Moves between points:
state | τ θ δ
Q286 | Q811 Q514 Q775
Q146 | Q896 Q310 Q108
Q912 | Q608 Q351 Q59
Q549 | Q308 Q608 Q419
Q178 | Q407 Q606 Q850
Q811 | Q225 Q775 Q414
Q821 | Q864 Q600 Q826
Q392 | Q814 Q59 Q286
Q48 | Q35 Q637 Q42
Q71 | Q967 Q896 Q715
Q277 | Q779 Q818 Q796
Q101 | Q665 Q214 Q871
Q214 | Q48 Q130 Q711
Q225 | Q514 Q414 Q549
Q608 | Q419 Q608 Q441
Q59 | Q441 Q314 Q407
Q796 | Q304 Q101 Q665
Q527 | Q59 Q814 Q173
Q864 | Q981 Q210 Q323
Q385 | Q277 Q777 Q695
Q261 | Q846 Q704 Q675
Q304 | Q81 Q814 Q269
Q871 | Q825 Q192 Q751
Q336 | Q146 Q766 Q801
Q42 | Q550 Q522 Q304
Q475 | Q96 Q967 Q146
Q323 | Q704 Q156 Q61
Q469 | Q178 Q864 Q178
Q786 | Q286 Q225 Q514
Q450 | Q101 Q214 Q515
Q801 | Q475 Q71 Q967
Q514 | Q775 Q549 Q308
Q975 | Q527 Q392 Q814
Q704 | Q508 Q61 Q310
Q720 | Q550 Q797 Q533
Q96 | Q71 Q146 Q896
Q689 | Q282 Q801 Q475
Q592 | Q534 Q64 Q846
Q695 | Q796 Q81 Q101
Q584 | Q59 Q864 Q71
Q743 | Q282 Q37 Q797
Q749 | Q225 Q515 Q192
Q779 | Q130 Q796 Q450
Q941 | Q81 Q48 Q35
Q545 | Q140 Q262 Q37
Q246 | Q915 Q515 Q72
Q431 | Q156 Q475 Q96
Q35 | Q214 Q42 Q550
Q533 | Q48 Q90 Q637
Q781 | Q64 Q522 Q720
Q282 | Q262 Q752 Q891
Q665 | Q941 Q871 Q825
Q777 | Q695 Q304 Q81
Q414 | Q749 Q912 Q608
Q896 | Q715 Q108 Q584
Q915 | Q214 Q72 Q304
Q550 | Q131 Q277 Q779
Q522 | Q720 Q941 Q797
Q751 | Q450 Q915 Q101
Q846 | Q522 Q657 Q779
Q775 | Q751 Q308 Q606
Q262 | Q37 Q534 Q967
Q37 | Q752 Q144 Q262
Q657 | Q941 Q533 Q48
Q825 | Q460 Q751 Q450
Q310 | Q108 Q314 Q821
Q534 | Q781 Q846 Q81
Q173 | Q549 Q475 Q407
Q850 | Q310 Q431 Q896
Q606 | Q584 Q689 Q431
Q419 | Q351 Q441 Q214
Q72 | Q130 Q975 Q527
Q508 | Q71 Q715 Q743
Q797 | Q533 Q35 Q90
Q448 | Q261 Q140 Q818
Q64 | Q779 Q720 Q657
Q460 | Q192 Q514 Q246
Q967 | Q146 Q715 Q310
Q407 | Q210 Q850 Q810
Q814 | Q173 Q286 Q811
Q351 | Q59 Q308 Q178
Q108 | Q584 Q821 Q310
Q818 | Q64 Q592 Q534
Q810 | Q225 Q515 Q130
Q752 | Q891 Q323 Q261
Q726 | Q140 Q310 Q826
Q515 | Q608 Q711 Q975
Q637 | Q42 Q131 Q385
Q628 | Q628 Q336 Q600
Q826 | Q592 Q781 Q534
Q675 | Q981 Q534 Q42
Q81 | Q101 Q269 Q749
Q210 | Q323 Q508 Q156
Q766 | Q801 Q514 Q71
Q156 | Q61 Q743 Q533
Q140 | Q818 Q826 Q864
Q131 | Q385 Q779 Q777
Q90 | Q637 Q550 Q131
Q308 | Q469 Q419 Q59
Q711 | Q975 Q810 Q392
Q192 | Q751 Q173 Q915
Q600 | Q210 Q704 Q508
Q891 | Q144 Q37 Q726
Q269 | Q304 Q825 Q460
Q314 | Q821 Q981 Q600
Q715 | Q310 Q584 Q314
Q130 | Q351 Q527 Q810
Q61 | Q850 Q657 Q71
Q981 | Q801 Q323 Q726
Q144 | Q637 Q726 Q140
Q441 | Q814 Q407 Q628

In the rows, 52 means zero.

The rows follow the links: the fewer symbols apart two points are, the more alike their rows tend to be.

Each row is also shifted at random along 5 hidden directions that mean nothing.

Some points, each with a row of numbers:
Q269
[ 51  48  49  65  53  55  49  46  51  40  43  64  40  39  64  65  48  63  54  59  51  54  47  46  60  53  52  40  39  45  39  58  58  53  69  57  36  59  40  56  49  60]
Q941
[ 39  63  46  57  45  42  57  57  63  57  58  55  64  44  41  47  50  52  51  63  52  52  43  59  47  53  51  46  46  50  47  68  59  57  60  53  55  58  39  42  55  59]
Q310
[ 56  47  49  46  46  53  52  46  52  44  43  48  56  49  48  56  55  42  58  56  51  38  53  37  47  47  50  50  44  50  45  63  43  48  58  53  38  47  49  53  54  54]
Q810
[ 45  50  57  49  56  69  53  42  48  42  46  59  44  47  49  61  57  60  55  54  59  43  49  50  58  43  57  54  52  49  44  55  52  46  64  50  40  58  57  56  47  60]
Q786
[ 54  54  61  48  60  58  50  56  45  44  53  39  43  59  52  64  53  50  54  38  51  58  56  50  57  55  58  51  57  47  60  35  58  47  39  61  62  54  56  61  39  37]
Q210
[ 48  47  34  54  52  47  57  51  43  55  61  47  47  46  59  46  48  53  63  53  51  64  55  51  57  54  56  56  54  59  49  45  47  53  39  45  49  48  62  56  58  43]
Q469
[ 50  44  43  57  53  49  50  54  42  58  59  44  44  45  68  47  45  56  59  42  53  64  54  59  57  59  49  57  54  52  43  58  52  56  61  50  45  52  57  52  52  45]
Q261
[ 56  48  54  47  48  49  53  52  56  55  57  48  47  58  48  44  54  53  56  43  37  49  47  47  52  48  49  49  51  50  55  59  51  52  54  57  48  50  50  46  59  56]
Q314
[ 53  53  48  40  54  59  53  43  35  43  40  45  32  56  52  54  61  50  65  35  48  59  57  37  48  52  58  57  42  54  35  54  49  50  47  62  38  42  53  62  50  42]
Q726
[ 65  52  55  40  52  57  53  53  47  48  42  53  43  67  41  52  59  52  56  42  37  44  52  36  40  47  57  51  49  48  56  51  47  49  47  60  47  47  49  51  54  52]
Q628
[ 52  36  58  56  47  58  48  46  45  45  47  49  54  44  63  58  47  51  60  51  55  41  51  47  52  53  39  56  47  46  42  74  47  44  83  48  29  52  51  52  53  58]
Q766
[ 58  56  43  55  53  39  51  51  62  66  50  42  51  42  65  47  53  43  40  54  64  58  59  65  54  58  52  49  49  56  45  46  48  64  42  53  59  47  53  48  45  40]
Q72
[ 46  62  34  49  56  49  55  47  56  60  49  63  46  41  52  41  57  57  42  61  64  57  54  62  57  45  65  51  52  63  36  42  48  69  37  47  53  53  58  52  49  56]
Q775
[ 52  56  46  50  57  46  50  63  50  53  59  42  54  55  51  55  47  47  49  46  53  61  56  55  54  57  60  49  61  53  58  32  54  57  29  54  67  55  56  59  42  38]
Q657
[ 40  50  53  54  51  50  61  51  56  44  58  46  55  45  46  58  52  50  64  57  49  48  48  51  59  48  50  51  49  52  59  53  58  41  54  53  54  54  54  51  57  51]
Q392
[ 48  51  67  47  56  69  50  40  50  47  48  53  44  53  48  56  59  57  48  46  57  47  51  54  57  46  52  54  55  49  47  56  54  46  63  52  46  55  57  54  44  56]
Q915
[ 46  47  53  64  51  58  50  33  60  52  53  63  36  34  67  53  52  67  46  60  56  59  47  61  69  53  48  43  45  51  36  62  57  56  71  49  38  57  48  52  50  61]
Q61
[ 45  48  52  54  41  59  57  50  54  42  55  48  60  46  37  63  54  49  68  63  43  42  42  36  45  50  50  47  48  41  49  79  50  40  78  53  33  57  43  47  56  57]
Q689
[ 62  38  54  60  50  51  53  52  62  48  54  47  65  44  55  63  47  43  50  73  56  38  54  49  55  49  46  47  58  48  73  41  42  39  48  40  55  52  59  51  53  47]
Q801
[ 59  48  59  52  48  55  52  46  59  47  43  46  56  48  50  63  56  43  51  61  55  39  53  45  48  51  47  47  48  45  53  59  46  43  61  54  45  50  47  50  47  49]
Q549
[ 52  53  59  52  43  49  43  68  59  61  64  48  80  61  37  48  43  46  41  49  51  42  42  59  36  58  45  49  67  41  56  73  53  58  72  48  53  62  42  40  46  63]
Q262
[ 66  54  38  48  59  52  59  62  49  45  42  57  51  55  42  61  55  50  56  65  47  40  55  37  46  40  70  48  52  52  67  29  42  49  30  53  55  54  57  56  55  48]
Q871
[ 49  49  60  50  54  58  45  47  42  33  55  52  46  64  47  61  47  50  54  45  39  64  54  36  59  56  51  45  56  52  65  28  56  40  24  50  63  48  52  68  49  41]
Q715
[ 56  44  43  52  51  52  56  44  50  43  42  46  48  38  59  61  55  44  62  61  57  46  57  43  56  48  53  51  43  53  44  51  44  47  50  52  40  47  57  58  53  47]
Q720
[ 41  57  49  48  54  46  62  58  55  46  57  47  60  50  41  53  52  44  59  55  52  46  52  52  56  45  55  53  52  56  64  40  55  44  35  52  66  53  57  51  56  49]
Q282
[ 63  52  38  59  48  47  56  59  63  64  53  59  57  46  49  50  53  56  47  73  51  44  47  53  43  49  58  46  53  47  57  59  45  58  62  48  46  57  48  40  57  58]
Q414
[ 52  32  50  65  53  50  49  64  53  46  64  49  71  40  62  65  33  51  53  62  59  36  50  59  65  47  46  50  65  47  67  47  51  47  63  39  52  67  61  52  51  60]
Q864
[ 53  35  45  55  51  54  54  49  43  43  55  47  46  44  61  59  47  54  69  52  45  49  51  42  59  49  49  52  49  51  50  56  48  44  62  49  35  51  58  56  60  52]
Q608
[ 50  47  42  54  65  59  55  59  32  39  47  50  41  44  63  67  47  57  66  46  60  51  57  49  64  46  65  58  54  52  49  34  53  50  48  54  48  59  65  65  46  46]
Q533
[ 41  70  41  51  55  47  65  52  51  59  49  50  39  45  49  46  61  56  57  53  57  65  52  60  48  54  63  57  42  54  41  55  59  57  51  62  57  50  48  48  52  43]
Q534
[ 55  52  67  43  46  50  48  52  62  52  52  49  55  62  43  46  55  49  48  37  38  39  43  49  49  48  42  46  47  46  54  69  54  52  64  61  50  52  42  42  53  63]
Q665
[ 48  53  57  58  49  49  44  45  52  51  55  56  43  55  59  48  48  58  46  46  44  69  50  52  56  62  45  45  49  52  47  51  60  54  49  53  54  49  42  55  50  49]
Q695
[ 54  44  63  58  58  56  45  44  34  42  41  55  34  53  75  55  47  59  53  39  52  63  59  49  60  58  42  58  44  53  53  38  55  43  51  52  53  44  53  61  53  44]
Q192
[ 48  59  50  51  59  61  51  43  44  38  43  55  26  50  52  64  58  61  56  47  47  67  53  42  60  53  65  42  44  50  39  41  60  53  41  64  47  54  48  66  42  44]
Q431
[ 53  49  50  53  54  52  56  44  50  49  51  39  44  46  59  59  56  43  57  56  57  59  61  49  56  56  53  53  51  55  55  39  47  43  37  50  56  43  60  59  48  32]
Q711
[ 46  58  56  39  59  67  54  46  42  37  44  57  47  60  36  60  60  52  54  50  54  47  55  42  53  41  64  55  57  56  55  33  49  44  31  50  56  51  61  63  46  51]
Q48
[ 39  53  46  61  59  47  62  45  49  54  58  49  36  37  70  48  52  59  58  54  60  69  57  66  69  54  52  59  46  59  53  37  59  47  44  50  62  48  61  53  56  39]
Q637
[ 48  50  64  57  56  56  55  49  41  49  48  52  45  55  60  51  52  55  56  48  54  57  57  55  51  55  43  64  49  52  64  45  56  36  55  49  60  46  55  52  57  44]

From each start, follow one symbol. Which point do you reach?
Answer with the point's name.
[ 50  59  28  47  51  45  60  62  45  53  56  52  53  52  38  50  54  49  64  59  45  57  51  40  41  50  68  51  52  55  47  49  47  58  36  52  49  51  53  54  57  47]
δ: Q61
[ 62  59  54  52  44  54  51  49  61  73  51  57  40  60  47  38  63  62  43  50  40  60  43  54  35  59  52  48  48  41  41  81  52  63  78  60  40  51  36  35  53  56]
θ: Q323
[ 45  52  57  45  62  64  52  39  40  46  50  54  35  54  57  50  57  58  51  42  58  60  59  54  64  48  56  62  56  61  51  29  51  46  33  47  57  46  67  63  48  45]
θ: Q527
[ 53  51  53  36  45  49  48  55  46  48  52  45  62  67  36  45  52  38  55  40  41  48  53  37  39  51  49  54  54  56  52  53  44  50  36  51  52  41  52  54  55  51]
τ: Q864
[ 49  60  55  50  46  49  43  51  57  55  58  54  57  63  40  46  50  52  39  49  42  65  46  50  45  61  50  41  57  50  49  54  58  59  43  51  58  52  39  51  46  53]
τ: Q450
[ 49  59  42  45  43  43  51  54  53  65  57  43  63  56  42  39  54  41  50  51  54  60  53  53  36  59  50  55  54  55  40  63  46  60  44  49  52  44  49  47  51  45]
τ: Q310
[ 54  44  65  51  49  55  48  33  55  55  46  40  38  47  68  50  58  47  49  43  55  59  57  55  57  61  39  54  44  51  42  61  50  47  62  54  44  40  52  51  47  40]
δ: Q584
[ 51  52  36  54  55  47  52  70  43  49  57  48  65  48  48  59  42  48  58  55  56  46  51  51  49  50  63  52  59  51  53  46  50  59  48  50  53  62  56  56  48  51]
δ: Q59
[ 39  48  69  56  50  63  47  37  52  50  60  57  48  55  53  49  51  60  46  49  52  60  48  58  60  55  40  54  57  52  53  54  58  42  58  43  53  51  52  53  51  56]
τ: Q48
[ 41  66  44  53  57  47  64  55  48  52  46  54  44  45  50  50  57  55  59  54  58  58  53  57  50  50  61  57  41  55  46  48  59  52  47  59  59  51  49  50  55  48]
δ: Q304
[ 58  46  67  51  49  55  48  39  60  55  48  42  47  52  60  52  57  45  43  50  56  53  57  56  55  59  40  52  51  50  56  52  48  44  53  50  53  42  53  50  46  41]
δ: Q146
[ 53  57  53  51  53  51  49  60  54  53  55  44  53  54  49  58  50  50  48  45  53  55  50  55  50  58  57  47  56  45  51  53  56  57  54  59  56  59  46  53  41  46]
τ: Q775
[ 46  51  59  47  51  51  58  51  60  41  49  51  54  47  45  57  53  50  60  49  47  34  44  49  57  43  49  47  41  47  50  67  57  47  68  62  44  58  45  45  54  64]
τ: Q779
[ 48  55  44  49  57  51  51  65  37  51  54  49  57  56  47  53  46  51  55  44  56  53  53  52  47  52  61  59  60  52  50  43  52  57  44  51  56  56  58  57  47  49]
τ: Q351
